Below is a small trained network, with its code and all its weights. Each question gives an input and a class and asks what happens when units are switched off, that is, made to give their printed mean instead of their output.

import numpy as np


def w(rows, s, z=0):
    codes = np.array(rows[::2]) - 128.0
    scale = np.full(codes.shape[1], s)
    scale[-1] = z or s
    return codes * scale


def f(y):
    return np.maximum(y, 0)


def log_softmax(a):
    a = a - a.max(-1, keepdims=True)
    return a - np.log(np.exp(a).sum(-1, keepdims=True))


def net(x, mask):
    res = np.array(x, float).reshape(1, 7) / 4 @ E
    y = f(res @ A[0][:, :-1].T + A[0][:, -1])
    res = res + np.where(mask, y, B[0][:, -1]) @ B[0][:, :-1]
    return log_softmax(res[-1] @ U[:, :-1].T + U[:, -1])


A, B = {}, {}
E = w([
[135,55,50,181,94,66,125,73,194],'x0',
[114,208,225,152,169,149,42,167,174],'x1',
[173,115,75,72,128,216,123,62,254],'x2',
[85,160,167,86,171,149,196,233,186],'x3',
[171,170,171,14,99,71,106,133,164],'x4',
[102,124,159,212,174,67,23,86,188],'x5',
[100,46,226,165,222,156,252,69,169],'x6',
],0.0087)
A[0] = w([
[105,181,136,179,210,87,142,179,172,141],'N1',
[208,160,50,153,37,119,115,65,107,207],'N2',
[105,136,126,179,212,128,171,196,59,91],'N3',
[221,197,79,66,127,158,186,199,113,199],'N4',
[94,149,96,162,117,174,135,164,89,58],'N5',
[162,101,171,190,147,118,140,129,107,37],'N6',
[83,176,34,114,73,145,131,193,158,140],'N7',
[121,128,114,109,113,78,137,62,212,207],'N8',
[148,101,147,108,196,108,102,148,174,73],'N9',
[119,154,151,98,234,88,136,201,84,253],'N10',
[116,182,116,155,26,121,109,69,34,246],'N11',
[108,16,68,143,214,111,162,162,254,183],'N12',
[114,70,197,202,117,114,110,76,207,161],'N13',
[153,41,50,206,63,85,71,132,118,128],'N14',
],0.0074,0.003)
B[0] = w([
[106,93,143,95,195,87,145,168,149,207],'N1',
[185,118,66,172,117,149,1,119,154,253],'N2',
[133,100,157,89,130,158,156,174,92,215],'N3',
[152,162,119,77,92,146,160,156,131,255],'N4',
[188,129,149,137,116,157,135,170,128,163],'N5',
[117,116,193,190,105,136,137,140,110,160],'N6',
[112,190,132,113,83,149,126,133,168,206],'N7',
[108,125,107,163,156,149,79,76,189,217],'N8',
[86,141,144,116,190,73,141,165,162,171],'N9',
[140,111,219,118,166,108,173,190,145,250],'N10',
[181,126,129,114,79,101,86,185,63,238],'N11',
[74,133,95,136,136,104,202,40,144,247],'N12',
[109,76,105,184,182,26,150,123,137,223],'N13',
[167,111,112,156,65,92,106,125,164,238],'N14',
],0.0093,0.0089)
U = w([
[163,60,201,163,103,135,147,145,27,181],'0',
[117,95,81,106,58,204,201,64,220,2],'1',
[69,211,213,45,127,134,121,250,176,213],'2',
[171,128,40,171,14,91,3,113,152,164],'3',
[45,3,132,242,190,47,169,3,191,53],'4',
],0.0066,0.0015)

Each question gives the input, the list of numbers given to net, and the class t.
The units are the neurons (one row each of A and B). Each row of codes is followed by its name. A weight is (code - 128) times the scale printed after its matrix; where a second scale follows, it is the last column's (A, B and U).
mask holds one flag per neuron, in row order. A switched-off neuron (its flag False) gives its mean, the last column of its row in B, instead of its output. The means were averaged over made-up inputs and are rounded, as every weight is.
A unit's drop is (log p(t) with every unit on - log p(t) with that unit switched off) / (log p(t) with every unit on - log p(t) with every unit switched off).
The circuit of an input: a set's keep is (log p(t) with only the set's units on - log p(t) with every unit switched off) / (log p(t) with every unit on - log p(t) with every unit switched off). Starting from the 12 units with the biggest drops (on a tie, the unit counted first), units are removed one at a time, each time the one whose removal leaves the highest keep (on an exact tie, the one counted first), for as long as the keep stays at least 0.8.
units of the circuit, in order: the units of the circuit, biggest drop first
k most important neurons: the k neurons with the biggest drops, biggest first
drop when u is switched off: that unit's drop, to one decimal
input [0,-5,-2,-3,-8,-7,0], class 3: most important neuron => [N2]
input [-7,-4,-6,3,-8,-6,-3], class 2: units of the circuit, in order => [N4 N7]
input [-6,3,2,4,0,8,3], class 4: 2 most important neurons => [N13 N4]
input [8,8,8,1,-3,4,-6], class 4: units of the circuit, in order => [N13 N12]
input [-3,-8,1,0,-4,-1,-1], class 3: 2 most important neurons => [N10 N2]
input [0,0,-7,-2,0,7,0], class 0: 3 most important neurons => [N12 N11 N8]
input [0,3,-4,8,6,6,6], class 4: drop when N8 is switched off => 0.0
input [6,5,-1,7,6,0,2], class 4: drop when N12 is switched off => 0.1
input [-3,-4,1,4,8,4,5], class 4: drop when N5 is switched off => 0.0
input [-7,-7,-3,-4,-4,-7,-5], class 3: drop when N2 is switched off => 0.6
